Here is a tiny trained network, its code and every weight. The questions are about switching its units off for an input and a class, where a switched-off unit gives its printed mean instead of its output.

import numpy as np


def w(rows, s, z=0):
    codes = np.array(rows[::2]) - 128.0
    scale = np.full(codes.shape[1], s)
    scale[-1] = z or s
    return codes * scale


def norm(h):
    return h / np.sqrt((h * h).mean(-1, keepdims=True) + 1e-5)


def f(y):
    return np.maximum(y, 0)


def log_softmax(a):
    a = a - a.max(-1, keepdims=True)
    return a - np.log(np.exp(a).sum(-1, keepdims=True))


def net(x, mask):
    res = np.array(x, float).reshape(1, 7) / 4 @ E
    u = 0
    for l in range(2):
        y = f(norm(res) @ A[l][:, :-1].T + A[l][:, -1])
        res = res + np.where(mask[u : u + 7], y, B[l][:, -1]) @ B[l][:, :-1]
        u += 7
    return log_softmax(norm(res)[-1] @ U[:, :-1].T + U[:, -1])


A, B = {}, {}
E = w([
[126,131,122,131,129],'x0',
[89,128,99,164,153],'x1',
[130,130,131,126,127],'x2',
[102,130,109,153,140],'x3',
[48,94,200,79,43],'x4',
[96,124,145,58,237],'x5',
[165,2,105,82,106],'x6',
],0.0053)
A[0] = w([
[74,108,37,175,88,145],'0.n1',
[84,193,80,133,164,129],'0.n2',
[109,73,90,116,127,72],'0.n3',
[109,2,189,141,104,2],'0.n4',
[83,169,168,149,124,91],'0.n5',
[127,109,99,206,50,117],'0.n6',
[80,141,105,171,130,103],'0.n7',
],0.0086,0.0018)
B[0] = w([
[192,88,158,76,138,214],'0.n1',
[192,162,166,46,83,238],'0.n2',
[123,207,72,55,41,182],'0.n3',
[116,196,55,163,133,235],'0.n4',
[146,177,47,53,83,216],'0.n5',
[147,129,254,190,117,253],'0.n6',
[163,108,165,50,88,185],'0.n7',
],0.0061,0.0037)
A[1] = w([
[137,44,5,130,94,219],'1.n1',
[254,163,82,190,227,5],'1.n2',
[96,136,176,106,90,86],'1.n3',
[112,49,93,124,113,9],'1.n4',
[14,105,170,110,76,45],'1.n5',
[113,169,191,125,119,98],'1.n6',
[51,105,144,57,233,205],'1.n7',
],0.0086,0.0016)
B[1] = w([
[105,220,138,80,132,208],'1.n1',
[70,53,91,121,122,253],'1.n2',
[149,94,89,110,206,191],'1.n3',
[254,160,128,176,127,149],'1.n4',
[108,61,58,151,206,193],'1.n5',
[146,125,118,93,136,193],'1.n6',
[134,136,198,207,60,212],'1.n7',
],0.011,0.0056)
U = w([
[51,60,31,118,185,114],'0',
[141,215,101,74,126,74],'1',
[112,120,146,96,129,251],'2',
[102,104,254,165,117,86],'3',
],0.0092,0.0021)

Each question gives the input, the list of numbers given to net, and the class t.
The units are the neurons (one row each of A and B). Each row of codes is followed by its name. A weight is (code - 128) times the scale printed after its matrix; where a second scale follows, it is the last column's (A, B and U).
mask holds one flag per neuron, layer by layer. A switched-off neuron (its flag False) gives its mean, the last column of its row in B, instead of its output. The means were averaged over made-up inputs and are rounded, as every weight is.
A unit's drop is (log p(t) with every unit on - log p(t) with that unit switched off) / (log p(t) with every unit on - log p(t) with every unit switched off).
The circuit of an input: a set's keep is (log p(t) with only the set's units on - log p(t) with every unit switched off) / (log p(t) with every unit on - log p(t) with every unit switched off). Starting from the 12 units with the biggest drops (on a tie, the unit counted first), units are removed one at a time, each time the one whose removal leaves the highest keep (on an exact tie, the one counted first), for as long as the keep stays at least 0.8.
units of the circuit, in order: the units of the circuit, biggest drop first
most important unit: the unit with the biggest drop
k most important neurons: the k neurons with the biggest drops, biggest first
top k neurons in layer l: the k neurons of layer l with the biggest drops, biggest first
input [6,1,7,-4,-7,2,-2], class 0: most important unit	1.n2
input [5,-7,-4,4,-5,-7,0], class 3: top 2 neurons in layer 1	[1.n5 1.n3]
input [-5,7,7,-5,5,-6,8], class 1: 3 most important neurons	[0.n4 1.n1 1.n2]
input [-2,7,1,0,-7,-8,1], class 3: top 3 neurons in layer 1	[1.n5 1.n3 1.n6]
input [1,-4,-7,1,7,6,-2], class 0: top 2 neurons in layer 1	[1.n5 1.n3]
input [-6,-5,5,5,8,-7,-2], class 0: units of the circuit, in order	[1.n5 1.n3]
input [3,6,8,3,6,-3,8], class 1: top 2 neurons in layer 0	[0.n4 0.n1]
input [0,1,-7,-3,7,-7,8], class 1: top 2 neurons in layer 1	[1.n2 1.n1]
input [3,-8,-4,0,4,6,4], class 3: units of the circuit, in order	[1.n7 0.n5 0.n2]
input [-6,3,-4,-8,-8,1,-7], class 0: 2 most important neurons	[1.n2 1.n1]
input [-1,0,3,-6,7,2,6], class 0: top 3 neurons in layer 0	[0.n5 0.n1 0.n2]
input [2,7,-2,8,8,0,-7], class 0: 3 most important neurons	[1.n5 1.n1 1.n3]
input [2,-2,-1,0,6,-6,7], class 1: units of the circuit, in order	[0.n4 1.n1]
input [5,6,-5,7,1,-3,3], class 2: most important unit	0.n1
input [8,-5,-3,3,-5,-7,2], class 3: top 2 neurons in layer 1	[1.n5 1.n3]
input [-5,6,5,2,-4,4,4], class 2: top 2 neurons in layer 1	[1.n5 1.n7]
input [8,-8,-5,4,-2,5,5], class 1: top 2 neurons in layer 0	[0.n6 0.n3]
input [7,-3,2,-3,-6,4,8], class 1: units of the circuit, in order	[1.n1 1.n5]
input [-3,3,-4,8,-7,8,2], class 3: top 4 neurons in layer 1	[1.n7 1.n5 1.n3 1.n6]
input [-8,-7,-6,-2,-6,4,0], class 0: most important unit	1.n2
input [-2,-2,5,1,-5,4,7], class 1: top 3 neurons in layer 1	[1.n1 1.n5 1.n4]
